Below is a small trained network, with its code and all its weights. Each question gives an input and a class and asks what happens when units are switched off, that is, made to give their printed mean instead of their output.

import numpy as np


def w(rows, s, z=0):
    codes = np.array(rows[::2]) - 128.0
    scale = np.full(codes.shape[1], s)
    scale[-1] = z or s
    return codes * scale


def norm(h):
    return h / np.sqrt((h * h).mean(-1, keepdims=True) + 1e-5)


def f(y):
    return np.maximum(y, 0)


def log_softmax(a):
    a = a - a.max(-1, keepdims=True)
    return a - np.log(np.exp(a).sum(-1, keepdims=True))


def net(x, mask):
    res = np.array(x, float).reshape(1, 6) / 4 @ E
    u = 0
    for l in range(4):
        y = f(norm(res) @ A[l][:, :-1].T + A[l][:, -1])
        res = res + np.where(mask[u : u + 5], y, B[l][:, -1]) @ B[l][:, :-1]
        u += 5
    return log_softmax(norm(res)[-1] @ U[:, :-1].T + U[:, -1])


A, B = {}, {}
E = w([
[213,120,159,94,121],'x0',
[146,226,235,76,190],'x1',
[63,116,207,129,128],'x2',
[153,48,134,252,59],'x3',
[109,201,79,133,124],'x4',
[102,169,102,109,28],'x5',
],0.0022)
A[0] = w([
[135,74,159,180,84,57],'0.n1',
[131,151,206,126,137,104],'0.n2',
[82,111,147,161,168,4],'0.n3',
[138,99,2,187,126,205],'0.n4',
[134,129,199,79,126,60],'0.n5',
],0.0041,0.0011)
B[0] = w([
[125,212,144,59,129,186],'0.n1',
[127,146,48,215,98,188],'0.n2',
[45,94,126,159,185,144],'0.n3',
[184,158,113,191,2,253],'0.n4',
[191,100,21,147,86,179],'0.n5',
],0.0038,0.0028)
A[1] = w([
[130,166,253,95,233,109],'1.n1',
[227,23,110,123,207,2],'1.n2',
[27,109,223,151,109,98],'1.n3',
[72,158,85,130,67,122],'1.n4',
[164,162,80,21,180,21],'1.n5',
],0.0024,0.00095)
B[1] = w([
[227,120,124,187,44,239],'1.n1',
[156,5,228,102,220,187],'1.n2',
[109,119,196,127,153,195],'1.n3',
[209,99,187,79,125,252],'1.n4',
[53,91,63,39,191,209],'1.n5',
],0.0028,0.0012)
A[2] = w([
[57,216,103,120,107,190],'2.n1',
[121,162,97,37,160,11],'2.n2',
[106,176,90,46,174,118],'2.n3',
[4,78,174,143,172,69],'2.n4',
[152,73,167,98,77,134],'2.n5',
],0.0046,0.0012)
B[2] = w([
[188,29,134,64,176,250],'2.n1',
[69,221,87,36,131,202],'2.n2',
[198,255,122,41,121,227],'2.n3',
[101,189,106,202,214,188],'2.n4',
[37,80,156,95,87,221],'2.n5',
],0.0038,0.002)
A[3] = w([
[109,195,138,218,232,125],'3.n1',
[112,46,117,254,107,137],'3.n2',
[182,185,114,187,144,131],'3.n3',
[106,189,96,78,135,6],'3.n4',
[211,198,202,144,98,75],'3.n5',
],0.003,0.0015)
B[3] = w([
[53,154,119,179,137,193],'3.n1',
[176,213,74,89,141,252],'3.n2',
[78,91,74,175,80,190],'3.n3',
[176,127,131,58,184,165],'3.n4',
[136,124,2,152,117,193],'3.n5',
],0.0052,0.002)
U = w([
[35,158,131,207,213,121],'0',
[172,129,74,175,34,250],'1',
[66,110,213,146,159,3],'2',
[189,40,196,128,192,33],'3',
[63,87,216,94,74,9],'4',
[146,206,127,4,194,198],'5',
],0.011,0.0038)

Each question gives the input, the list of numbers given to net, and the class t.
The units are the neurons (one row each of A and B). Each row of codes is followed by its name. A weight is (code - 128) times the scale printed after its matrix; where a second scale follows, it is the last column's (A, B and U).
mask holds one flag per neuron, layer by layer. A switched-off neuron (its flag False) gives its mean, the last column of its row in B, instead of its output. The means were averaged over made-up inputs and are rounded, as every weight is.
A unit's drop is (log p(t) with every unit on - log p(t) with that unit switched off) / (log p(t) with every unit on - log p(t) with every unit switched off).
The circuit of an input: a set's keep is (log p(t) with only the set's units on - log p(t) with every unit switched off) / (log p(t) with every unit on - log p(t) with every unit switched off). Starting from the 12 units with the biggest drops (on a tie, the unit counted first), units are removed one at a time, each time the one whose removal leaves the highest keep (on an exact tie, the one counted first), for as long as the keep stays at least 0.8.
units of the circuit, in order: the units of the circuit, biggest drop first
k most important neurons: the k neurons with the biggest drops, biggest first
top k neurons in layer l: the k neurons of layer l with the biggest drops, biggest first
drop when u is switched off: that unit's drop, to one decimal
input [3,1,2,0,-1,5], class 4: units of the circuit, in order => 2.n5; 3.n2
input [7,-1,5,-6,-5,-6], class 3: 3 most important neurons => 1.n2; 1.n1; 0.n1
input [-3,3,1,-1,-4,-8], class 0: units of the circuit, in order => 3.n1; 2.n1
input [6,-6,8,-5,0,-5], class 3: units of the circuit, in order => 1.n2
input [-3,2,3,-5,-8,-5], class 0: 2 most important neurons => 2.n4; 0.n4
input [3,0,8,-3,-2,-6], class 0: units of the circuit, in order => 2.n4; 0.n2; 3.n1
input [1,7,-7,0,-2,-4], class 1: units of the circuit, in order => 1.n1; 3.n5
input [-7,5,0,5,-7,4], class 2: 2 most important neurons => 0.n4; 0.n1
input [0,2,5,-1,-6,-7], class 0: 2 most important neurons => 2.n4; 0.n3
input [-1,5,-1,4,8,-4], class 0: 2 most important neurons => 3.n1; 0.n4
input [4,5,6,4,-7,3], class 1: 2 most important neurons => 0.n2; 0.n5
input [-6,6,1,-1,1,-2], class 0: 2 most important neurons => 0.n1; 3.n1
input [3,0,8,1,4,2], class 4: 3 most important neurons => 0.n4; 1.n1; 1.n4
input [-3,7,-1,5,1,-4], class 0: units of the circuit, in order => 3.n1
input [-2,-1,2,6,-6,-4], class 0: top 3 neurons in layer 0 => 0.n3; 0.n5; 0.n1
input [0,3,4,6,1,-3], class 0: 2 most important neurons => 0.n4; 0.n3
input [-4,7,4,6,1,3], class 0: top 2 neurons in layer 0 => 0.n4; 0.n3
input [1,0,6,8,-6,-6], class 0: drop when 0.n3 is switched off => 0.2
input [-3,0,1,2,-4,4], class 4: drop when 0.n1 is switched off => 0.1
input [-5,-3,0,-5,-4,-6], class 0: most important neuron => 2.n4
